Below are the code and all the weights of a small trained network. Each question names an input and a class and asks about switching units off, where a switched-off unit gives its printed mean instead of its output.

import numpy as np


def w(rows, s, z=0):
    codes = np.array(rows[::2]) - 128.0
    scale = np.full(codes.shape[1], s)
    scale[-1] = z or s
    return codes * scale


def f(y):
    return np.maximum(y, 0)


def log_softmax(a):
    a = a - a.max(-1, keepdims=True)
    return a - np.log(np.exp(a).sum(-1, keepdims=True))


def net(x, mask):
    res = np.array(x, float).reshape(1, 6) / 4 @ E
    y = f(res @ A[0][:, :-1].T + A[0][:, -1])
    res = res + np.where(mask, y, B[0][:, -1]) @ B[0][:, :-1]
    return log_softmax(res[-1] @ U[:, :-1].T + U[:, -1])


A, B = {}, {}
E = w([
[116,39,87,115,224,207,217,158,249],'x0',
[211,233,113,151,168,240,166,171,33],'x1',
[232,53,232,100,181,185,42,41,141],'x2',
[15,178,241,48,254,80,122,165,50],'x3',
[98,115,164,33,15,237,99,185,97],'x4',
[110,154,129,126,124,143,139,98,141],'x5',
],0.0071)
A[0] = w([
[120,108,125,19,109,198,169,158,169,158],'n0',
[119,92,125,151,115,67,107,144,165,108],'n1',
[74,137,202,128,206,103,133,168,109,17],'n2',
[114,76,126,101,181,190,185,121,181,8],'n3',
[191,102,100,192,81,166,126,62,199,75],'n4',
[185,87,98,129,46,141,118,212,139,145],'n5',
[168,87,86,190,184,74,138,78,146,161],'n6',
[115,108,115,184,61,169,147,102,162,90],'n7',
[144,69,119,162,204,143,181,135,151,173],'n8',
[146,84,143,118,175,157,234,173,176,31],'n9',
[108,146,211,41,218,134,134,173,152,123],'n10',
[170,174,132,169,150,202,189,91,78,71],'n11',
[169,193,104,116,145,148,115,164,129,26],'n12',
[135,170,110,161,142,70,184,139,151,133],'n13',
[106,83,103,83,79,52,115,110,208,125],'n14',
[157,179,150,116,112,79,83,64,71,124],'n15',
[53,155,109,144,96,137,193,204,160,124],'n16',
[162,156,58,123,181,93,136,119,102,115],'n17',
[185,84,96,220,85,126,168,93,134,79],'n18',
[205,183,82,127,167,178,129,209,94,79],'n19',
[164,153,131,185,88,90,41,89,78,62],'n20',
[120,72,80,126,200,165,131,126,158,93],'n21',
[85,156,177,96,121,90,137,86,176,148],'n22',
[159,167,137,173,134,155,140,156,121,34],'n23',
[193,109,175,106,124,106,120,56,86,86],'n24',
[151,155,127,157,209,96,152,113,136,194],'n25',
[186,191,108,182,196,178,157,195,73,123],'n26',
[83,150,93,185,64,73,192,191,118,3],'n27',
[178,73,254,148,163,206,90,63,186,80],'n28',
[139,93,139,105,153,174,59,60,90,63],'n29',
],0.0091,0.0053)
B[0] = w([
[86,166,89,75,20,144,98,129,93,238],'n0',
[145,82,158,111,120,176,115,148,166,180],'n1',
[105,114,168,198,168,119,174,50,96,207],'n2',
[139,183,198,155,84,78,112,110,185,187],'n3',
[89,133,153,153,178,137,184,69,62,222],'n4',
[88,125,137,136,132,149,146,93,34,218],'n5',
[59,137,80,88,82,180,68,134,53,218],'n6',
[109,108,137,124,167,89,160,98,85,188],'n7',
[168,172,118,86,52,78,129,122,142,209],'n8',
[138,179,185,173,81,51,130,135,160,191],'n9',
[129,103,141,145,143,143,196,104,37,255],'n10',
[106,64,169,130,116,168,106,131,198,205],'n11',
[101,122,135,140,181,151,106,79,171,161],'n12',
[108,132,105,76,124,157,126,156,90,194],'n13',
[198,56,170,103,150,127,75,119,181,229],'n14',
[185,158,149,118,100,83,131,132,137,227],'n15',
[178,111,51,165,169,128,133,204,134,229],'n16',
[75,130,112,105,111,145,100,120,101,178],'n17',
[84,97,163,138,147,115,182,90,78,206],'n18',
[145,103,164,130,121,131,113,100,180,222],'n19',
[143,217,155,119,79,82,154,104,197,213],'n20',
[131,203,171,133,72,77,135,121,155,183],'n21',
[196,87,135,113,145,192,108,85,135,191],'n22',
[121,81,136,147,127,128,125,115,181,157],'n23',
[122,159,46,177,141,125,120,157,147,198],'n24',
[95,139,85,59,97,178,87,142,65,209],'n25',
[173,59,166,86,158,132,91,121,181,251],'n26',
[116,140,89,204,178,114,126,193,189,205],'n27',
[110,159,2,171,213,146,127,210,162,254],'n28',
[105,123,54,174,166,107,96,140,122,197],'n29',
],0.0079,0.0093)
U = w([
[143,161,33,214,189,96,149,236,171,98],'0',
[124,104,197,168,149,104,244,87,45,95],'1',
[162,255,201,139,20,23,114,146,180,97],'2',
[161,9,202,87,136,159,45,125,219,101],'3',
[163,142,110,77,90,127,122,151,97,251],'4',
[96,171,91,31,33,161,43,165,44,97],'5',
],0.0089,0.015)

Each question gives the input, the list of numbers given to net, and the class t.
The units are the neurons (one row each of A and B). Each row of codes is followed by its name. A weight is (code - 128) times the scale printed after its matrix; where a second scale follows, it is the last column's (A, B and U).
mask holds one flag per neuron, in row order. A switched-off neuron (its flag False) gives its mean, the last column of its row in B, instead of its output. The means were averaged over made-up inputs and are rounded, as every weight is.
A unit's drop is (log p(t) with every unit on - log p(t) with that unit switched off) / (log p(t) with every unit on - log p(t) with every unit switched off).
The circuit of an input: a set's keep is (log p(t) with only the set's units on - log p(t) with every unit switched off) / (log p(t) with every unit on - log p(t) with every unit switched off). Starting from the 12 units with the biggest drops (on a tie, the unit counted first), units are removed one at a time, each time the one whose removal leaves the highest keep (on an exact tie, the one counted first), for as long as the keep stays at least 0.8.
units of the circuit, in order: the units of the circuit, biggest drop first
most important unit: the unit with the biggest drop
top k neurons: the k neurons with the biggest drops, biggest first
drop when u is switched off: that unit's drop, to one decimal
input [1,-5,-7,6,1,3], class 0: units of the circuit, in order => n16
input [-7,3,2,3,-4,3], class 2: top 2 neurons => n20; n15
input [7,-6,2,-8,-7,0], class 1: top 2 neurons => n4; n18
input [-5,1,-7,8,8,-2], class 1: top 3 neurons => n2; n28; n10
input [8,-4,-4,4,7,-5], class 2: units of the circuit, in order => n9; n3
input [8,1,3,0,7,-5], class 2: units of the circuit, in order => n3; n9
input [-5,8,-7,-7,4,-2], class 3: units of the circuit, in order => n26; n19; n11
input [5,-7,1,8,-8,3], class 1: top 3 neurons => n2; n10; n0
input [0,8,8,1,-1,-7], class 0: top 4 neurons => n28; n24; n29; n14
input [-1,4,-5,-7,-3,5], class 1: units of the circuit, in order => n18; n4
input [0,-2,8,-8,-1,5], class 0: top 2 neurons => n28; n24
input [-3,8,7,-7,-7,1], class 3: top 3 neurons => n11; n26; n19
input [-5,-8,5,8,-2,0], class 1: top 3 neurons => n10; n2; n26
input [1,-5,-1,-1,0,-2], class 3: units of the circuit, in order => n14
input [3,6,2,-4,1,6], class 3: top 2 neurons => n11; n26
input [-5,4,-7,-6,6,4], class 0: top 2 neurons => n27; n16
input [0,-7,-6,4,3,4], class 3: top 2 neurons => n14; n28
input [3,3,2,-2,-8,5], class 5: units of the circuit, in order => n6; n25
input [-6,2,-5,-2,-1,-3], class 2: top 2 neurons => n28; n20
input [5,4,1,-6,2,0], class 1: most important unit => n4
input [-7,-8,8,5,-6,4], class 0: top 3 neurons => n28; n24; n29
input [-6,-3,2,-2,-7,4], class 5: top 2 neurons => n6; n25
input [8,-1,-2,5,-7,-5], class 2: drop when n9 is switched off => 0.4
input [3,7,-2,3,-6,-6], class 3: drop when n11 is switched off => 0.1
input [-5,-4,-1,0,-1,-5], class 2: drop when n17 is switched off => 0.0
input [0,-4,8,0,5,-1], class 0: drop when n28 is switched off => 0.4
input [-2,-5,-7,7,-8,5], class 5: units of the circuit, in order => n25
